(in the rows, 128 means zero)
Each row of numbers stands for one thing and depends on some of the facts below. Use the named rows to name the rest.

Facts:
ψ: refers to; Π: uses; ξ: is of sort
bega ψ listes; bipo ψ brakli; bisu ψ gretril; bisu ψ studipo; bukis ψ vemar
digrume ψ dradral; dodrem ψ bipo; doro ψ trubrugrar; doro ψ lebrom; dradral ψ dozom
drudo ψ pedral; drurak ψ dradral; dufo ψ tobo; faba ψ bipo; fakel ψ gretril
fakel ψ drenokles; fisku ψ breneklen; fisku ψ skidrir; flirim ψ loflos; flubak ψ kefla
flubak ψ tobo; fuzal ψ norela; gifle ψ flubak; grafun ψ gafes; gregum ψ mafli
gretril ψ tobo; gutre ψ tradral; kapa ψ breneklen; kefla ψ studipo; kladim ψ flubak
klasa ψ dradral; kludrin ψ vilus; kobes ψ kefla; kugul ψ kanal; kupoplum ψ stagri
listes ψ vemar; loflos ψ brudam; mafli ψ kefla; mafli ψ dozom; mepi ψ vebu
mepi ψ tobo; meso ψ semo; neflastik ψ brudam; neflastik ψ fitrus; pluvu ψ pedral
pluvu ψ veti; potran ψ dozom; rupam ψ kapa; rupam ψ vemar; semo ψ kubran
skidrir ψ dozom; skodir ψ bisu; skodir ψ kanal; stabrol ψ fuzal; stadre ψ meso
stagri ψ dradral; tribrum ψ braba; trubrugrar ψ bisu; vebu ψ gifle; veti ψ rugum
vilus ψ luzusko; ziflo ψ drurak; bega Π mepi; boge Π tobo; braba Π neskon
brakli Π plipla; brakli Π faba; brakli Π guvi; brakli Π klibrik; breneklen Π kefla
bukis Π stagri; dazu Π braba; dazu Π flikoflek; destik Π semo; digrume Π grubel
digrume Π drudo; doro Π stabrol; dovum Π fakel; drenokles Π pluvu; droskas Π kugul
drudo Π fligon; favovar Π zipor; fitrus Π zipor; flidobrur Π plobri; flikoflek Π tradral
flofa Π lesek; floflum Π fudrotul; flolosta Π fakel; flubak Π stadre; grafun Π gutre
gregum Π floflum; grubel Π trizol; guvi Π grubel; guvi Π klosis; guvi Π flesus
kanal Π planul; kapa Π mebri; kefla Π lebrom; klepam Π semo; klibrik Π vuflizon
klosis Π mugem; kludrin Π zive; kludrin Π ploki; kufos Π vater; kufos Π trizol
kupoplum Π skodir; kupoplum Π flikoflek; lebrom Π pedral; lesek Π bukis; listes Π plobri
listes Π vebu; loflos Π bopegil; luzusko Π pludrok; mafli Π bukis; mebri Π vozu
mepi Π bukis; mugem Π mebri; nabres Π gragrur; nerogrol Π kufos; nerogrol Π gregum
planul Π trizol; plidum Π lebar; plidum Π vilus; plobri Π drenokles; pludrok Π pedral
pludrok Π mebri; pludrok Π fudrotul; pludrok Π mugem; potran Π gifle; saflora Π vuflizon
semo Π vozu; skodir Π lesek; skodir Π fisku; skodir Π sketu; skotrak Π fudrotul
stagri Π vozu; stotri Π rugum; stotri Π lebar; studipo Π kapa; tadras Π brakli
tobo Π flirim; trebrem Π meso; tribrum Π faba; trizol Π brudam; trizol Π floflum
vapepam Π brudam; vapepam Π gutre; vemar Π klepam; vuflizon Π drabi; zezom Π nabres
ziflo Π fakel; zipor Π trubrugrar; zive Π mugem; bega ξ a; bipo ξ a
bisu ξ b; boge ξ b; bopegil ξ a; braba ξ c; brakli ξ a
breneklen ξ a; brudam ξ b; bukis ξ a; dazu ξ a; destik ξ a
digrume ξ b; dodrem ξ c; doro ξ c; dovum ξ b; dozom ξ c
drabi ξ c; dradral ξ c; drenokles ξ b; droskas ξ a; drudo ξ a
drurak ξ c; dufo ξ b; faba ξ c; fakel ξ b; favovar ξ b
fisku ξ a; fitrus ξ c; flesus ξ c; flidobrur ξ b; fligon ξ a
flikoflek ξ b; flirim ξ b; flofa ξ c; floflum ξ a; flolosta ξ a
flubak ξ c; fonon ξ a; fudrotul ξ b; fuzal ξ a; gafes ξ b
gifle ξ c; grafun ξ b; gragrur ξ a; gregum ξ a; gretril ξ a
grubel ξ b; gutre ξ c; guvi ξ a; kanal ξ a; kapa ξ c
kefla ξ a; kladim ξ b; klasa ξ b; klepam ξ b; klibrik ξ b
klifis ξ b; klosis ξ b; kludrin ξ a; klufle ξ c; kobes ξ a
kubran ξ c; kufos ξ a; kugul ξ c; kupoplum ξ a; lebar ξ a
lebrom ξ a; lesek ξ c; listes ξ a; loflos ξ b; luzusko ξ c
mafli ξ b; mebri ξ a; mepi ξ b; meso ξ b; mugem ξ a
nabres ξ a; neflastik ξ a; nerogrol ξ c; neskon ξ c; norela ξ a
pedral ξ b; planul ξ a; plidum ξ c; plipla ξ c; plobri ξ a
ploki ξ c; pludrok ξ b; pluvu ξ a; potran ξ c; rugum ξ a
rupam ξ b; saflora ξ a; semo ξ a; sketu ξ b; skidrir ξ b
skodir ξ c; skotrak ξ b; stabrol ξ b; stadre ξ a; stagri ξ b
stotri ξ b; studipo ξ c; tadras ξ a; tobo ξ c; tradral ξ a
trebrem ξ a; tribrum ξ a; trizol ξ c; trubrugrar ξ b; vapepam ξ b
vater ξ b; vebu ξ a; vemar ξ a; veti ξ a; vilus ξ b
vozu ξ c; vuflizon ξ c; zezom ξ c; ziflo ξ a; zipor ξ a
zive ξ c

Some things and their rows:
ploki: [123 126 103 129  98 124 132 126 116 151 119 119 147 130 117 128 120 117
 111 112 123 127 166 132 118 145 116 127 119 112 124 108 123 124 132 132
 138 140]
klufle: [121 126 102 131 100 124 133 124 115 151 121 118 146 131 119 130 121 118
 114 115 125 127 164 132 120 146 116 129 119 116 126 110 123 127 134 130
 139 139]
zive: [179 123 165 139  98 122 138 124 141 141 116 119 139 116 165 125 125 114
 118 103 122 117 114 138 122 131 145 122 146 110 122 188 119 118 124 147
  96 137]
droskas: [120 122 158 128 108 124 129 126 124 120 115 118 123 124 134 125 125 162
 119 145 126  99 116 114 114 111 124 127 116 134 125 105 123 114 121 126
 119 117]
pedral: [119 133  99 130 102 119 112 122 173 139 117 117 155 117 115 128 122 179
 111  91 126  94 116 130 112 125 115 121 117 113 123 108 151 173 153 134
  84 111]
braba: [147 124 127 149 104 126 144 125 138 126 123 130 141 170 142 130 125 120
 147  96 123 110 115 117 111 113 118 126 116 109 122 137 121 112 122 124
 136 119]
kobes: [117 144 131 121 224 119 111 128 105 119 133 119 132 109 115 124 123  97
 112 158 126 176 124 129 151 153 151 145 148 120 144 104 126 126 125 118
 146 120]
trizol: [117 140 125 124 102 124 109 123 154 121 111 117 114 180 167 127 126 157
 174  97 123  94 181 114 116 134 166 122 115 114 126 207 122 164 116 121
 210 164]
rugum: [119 142 119 138 105 119 116 122 146 123 114 115 179 116 115 129 121 208
 113 112 177  98 131 114 112 115 118 126 116 118 122 101 136 138 133 143
  91 112]
zipor: [119 119 166 135 115 123 133 128 130 121 117 118 129 126 132 129 123 152
 114 146 125 113 115 113 111 111 123 124 118 126 125 107 125 112 118 122
 127 119]
kladim: [116 123  96 121 213 122 112 128 106 122 161 117 116 110 116 126 126  87
 107 127 121 208 115 142 150 165 123 135 161 116 149 140 127 167 132 118
 129 117]
lesek: [141 137 133 127 102 146 189 174 108 137 113 118 115 203 172 124 181 142
 154 147 122 151 119 148 110 113 115 126 114 135 120 108 116 192 123 122
 108 114]
meso: [112 123  98 124 103 125 125 127 131 135 121 121 116 118 116 128 121 143
 112 100 125 122 124 127 115 131 115 124 130 132 126 114 133 139 139 135
  91 116]
kupoplum: [121 140 228 130 169 173 112 127 113 119 113 167 126 110 130 122 134 143
 151 187 126 140 120 149 162 139 149 120 117 157 143 106 150 114 116 119
 130 115]
digrume: [117 139 167 123 159 172 111 125 113 122 119 200 113 112 115 127 151 118
 152 150 123 152 116 170 181 157 126 116 121 147 158 163 177 117 120 120
 126 111]
grubel: [116 124 101 122 104 124 111 122 169 121 116 126 110 159 134 128 129 165
 144  95 118  93 132 113 119 118 129 118 114 124 132 204 125 156 119 121
 169 128]
studipo: [186 141 106 127 151 116 114 124 109 122 176 121 139 120 123 129 123  84
 155  87 119 146 111 122 132 132 188 135 118 103 120 164 120 123 123 116
 148 113]
dodrem: [119 122 112 128 103 127 141 125 127 160 118 121 155 141 128 128 122 129
 113 159 125 153 184 131 116 160 116 124 130 129 125 113 123 161 124 142
 131 170]
dazu: [120 118 163 129 111 124 134 127 128 119 118 115 127 126 135 125 127 158
 121 143 127 105 114 113 112 112 126 127 118 129 123 106 123 116 120 123
 123 117]
plidum: [134 119 135 136 106 125 144 126 137 132 118 128 140 165 147 129 124 119
 134 126 125 132 119 118 113 126 124 128 119 109 123 141 122 127 121 124
 140 122]
skotrak: [118 120 110 125 103 123 127 126 152 121 116 125 113 122 132 124 128 140
 116  96 126 109 115 118 122 118 118 121 130 125 127 180 124 135 120 123
 100 113]

Rows to name:
No name comes twice in this set of rows, the named rows included.
[118 152 111 121 163 146 110 126 104 134 114 166 114 111 115 130 129  91
 134 105 121 139 129 196 191 148 116 120 119 136 146 117 178 115 122 119
 124 114] | skidrir
[245 121 140 131 105 128 131 126 142 160 116 146 115 109 138 129 137  87
 208 124 122  96 117 184 181 109 116 120 146 127 121 190 121 113 121 133
 137 175] | kapa
[158 156 189 125 145 167 112 123 109 135 117 187 135 114 136 130 128  88
 174 161 122 168 133 176 176 166 148 121 118 122 130 143 131 112 118 118
 159 114] | potran
[165 121 191 129  99 123 124 122 147 121 115 117 130 108 159 122 126 144
 114 119 123  93 111 123 128 112 162 123 178 135 121 170 119 117 145 176
  87 148] | mugem
[116 123 162 147  99 142 151 134 111 119 171 170 114 205 174 130 122  89
 122  94 117  98 116 111 118 123 120 132 118 111 123 134 123 104 134 131
 181 144] | fitrus
[145 124 141 125 163 121 115 129 116 117 139 115 122 115 122 122 123 113
 117  93 125 126 114 115 114 113 170 138 136 111 124 128 119 112 123 120
 130 116] | lebrom
[148 123 131 127 180 122 152 139 113 119 143 119 131 147 151 123 129  86
 122 178 121 234 119 126 124 158 175 155 135 112 123 157 119 195 121 116
 157 119] | skodir
[165 126 117 125 181 120 123 128 112 123 163 120 135 121 130 126 125  84
 141 117 123 194 111 123 135 151 189 148 130 107 127 162 121 154 120 116
 161 115] | flubak
[188 120 147 132 150 129 114 124 112 122 113 130 110 107 117 125 126 101
 198  98 127  95 115 144 159 107 118 122 116 123 124 105 125 106 120 122
 166 116] | breneklen
[159 125 131 145  98 122 141 124 142 131 119 117 138 150 150 131 124 125
 141  95 120  99 115 118 115 113 123 128 118 112 120 154 118 120 123 130
 117 117] | luzusko
[190 118 125 129 159 126 139 126 137 123 109 118 110 110 119 128 127  96
 188 159 138  97 119 131 148 104 113 128 124 149 120 114 121 111 116 124
 186 169] | listes
[132 121 136 125 104 123 125 125 168 128 116 120 115 113 147 123 130 125
 113  93 120  97 113 141 132 116 125 123 171 123 134 213 121 120 148 157
  88 118] | pludrok

Now the same things, written a new way:
Named rows:
ploki: [127 126 130 137 127 129 142 140 132 103 123 112 135 113 143 128 124 128
 125 129 131 118 122 137 125 134 113 129 126 141 120 134 103 145]
lesek: [127 129 118 139 124 128 139 143 124 107 123 115 137 111 144 134 127 129
 119 131 142 127 130 132 121 123 118 126 127 137 126 138 114 139]
flofa: [127 126 110 139 119 128 136 145 122 119 123 119 136 114 146 142 126 130
 114 139 151 137 135 125 120 112 116 125 130 135 127 143 126 125]
rugum: [168 114 157 123 146 120 137 162 105  95 162 114 135 119 103 158 124 118
 110 120 138 103 139 133 164 145 124 171  96 136  79 101  92 164]
fitrus: [129 143  78 187  52 108 134  98 163 186 140 140 126  70 159 151  69 137
 184 175 142 107 119 110 133  78  89 147 152 118 132 180 148 185]
skotrak: [123 147 110 132 130 125 130 141 127 129 126 115 112 123 137 151 116 141
 110 139 145 140 136 120 128 127 139 129 133 115 126 131 136 129]
lebar: [146 127 160 126 127 150 144 133 127 117 139 124 130 109 110 127 112 133
 144 126 117 100 128 129 134 138 123 144 126 122 105 113 109 162]
plobri: [133 138 145 125 128 149 134 148 124 117 124 123 130 109 118 128 120 128
 137 125 140 130 133 119 139 131 130 147 124 127 130 124 118 129]
listes: [115 143 176 126  84 205 128 135 116  69  91 173  96 166 132  95  76 156
 111 119 106 131 177 132 138  84 140  90 116 134 157 145 166 111]
flidobrur: [129 151 112 117 130 135 137 151 123 131 127 116 113 119 133 143 114 148
 119 131 144 134 136 110 133 135 136 134 129 121 127 141 125 120]
tobo: [109  61  62 147  95  70  78  53 162 131 112 159 127 167 122 121 183  95
 133 111 128 112 154 122 174 154 122 146  81 188 110 135 128 127]
gretril: [111  82  98 111 125 120  89  63 159 145 106 164 128 145  91 120 189 106
 163 109 118 126 143  98 150 153 127 135  96 158 109 112 147 103]
vater: [126 150 127 129 132 121 135 137 131 114 124 108 111 123 134 130 112 138
 124 129 126 121 121 135 131 156 136 135 127 123 120 125 114 149]
rupam: [107 151 176 110 116 185 143 129 120  84 101 154  89 185 145  88  84 165
 102 127  76 120 143 151  88 108 143  47 148 107 155 141 171 110]
potran: [153  83 160 142 149  91 132  68  88 208 192 162 158 177 152  89 151 127
  82 125 105  94  77 179  77  73 125  88 127  81 173 120 138  88]
kugul: [110 114 130  94 160 158 137  94 130 126 117 146 134  96 122  92 182 140
 145  98 121  98 110  97 110 157 110 110  93 137 125 136  88  82]
ziflo: [157 121 166 110 140 124 129 146  84 198 176 138 161 163 113 107 138 115
 115 126 113 155  96 129 107  90 142 120 176 115 181 136 146  62]
klufle: [128 128 121 139 126 129 143 140 127 112 127 118 136 112 145 135 125 130
 120 132 141 123 130 130 123 122 113 126 126 132 123 140 113 135]
loflos: [ 96 217  89 150 117 109 123  91 176 167 122 146  82  41 187 123  75 144
 201 177 159 135  63 122 139  90 104 146 111  83 183 160 136 135]
meso: [123 140 126 149 146 120 140 136 121 117 113  91 124 130 140 115 130 140
  89 119 147 120 131 136 124 167 155 149 116 109 138 114  90 147]
kubran: [138 126 112 147 117 113 137 146 117 106 138 117 133 115 143 145 119 126
 108 132 155 119 142 132 150 125 119 149 107 146 117 140 102 149]

Which thing is each row?
No name comes twice in this set of rows, the named rows included.
[107 171 133 164 100 161 149 111 166 191 100 109 144  54 145  98  95 137
 200 158 131 129  94 111  85 122 121 138 188  87 168 139 136 161] | neflastik
[123 132 131 130 152 143 152 156 121 108 123 102 147  97 142 143 138 137
 118 134 138 130 119 130  91 124 113 111 136 118 115 125 116 132] | dodrem
[164  99 136 126  90  48 102 114 104 160 195 167 134 206 131  96 123  89
 117 119  99 124 106 156 185 106 123 146 128 186 167 175 110 104] | dozom
[138 134 133 145 125 128 127 151 122 110 126 116 130 113 123 148 115 119
 122 131 153 135 142 130 154 126 134 164 115 132 123 112 118 150] | brakli
[116  77  69 119 100  86  83  74 143 152 129 169 132 164 113 126 181 103
 138 110 123 131 145 105 168 133 117 132  99 187 122 157 136  88] | studipo
[128 117 119  89 140  88 103 107 125 179 155 154 125 190 113 110 158 113
 132 119  93 150  95 133 123 126 137  98 159 140 154 141 156  67] | mafli
[148 136 146 100 131 156 165 160 123 134 146 112 119 107 102 150 105 162
 141 126 103  95 129 101 104 156 118 112 154 117  80 135 119 160] | stabrol
[108 140 174 129  98 205 133 134 119  73  84 157 108 161 137 102  92 148
 108 131 109 143 167 141 105  84 140  74 133 114 155 132 178 113] | bega
[140 141 138 122 132 129 150 139 129 124 142 113 112 111 120 134 106 149
 126 127 116  92 124 126 129 156 128 135 123 117  95 127 106 166] | vilus
[140 117 122 134 117 138 148 142 118 125 142 125 136 110 132 146 118 141
 125 130 133 108 136 115 118 114 109 122 126 131 106 145 116 141] | plidum
[124 126 161 129  88 146 129 131 115  85 124 161 112 186 153  87  93 135
 102 123  92 126 143 161 126  90 126  78 133 151 162 163 145 113] | kapa

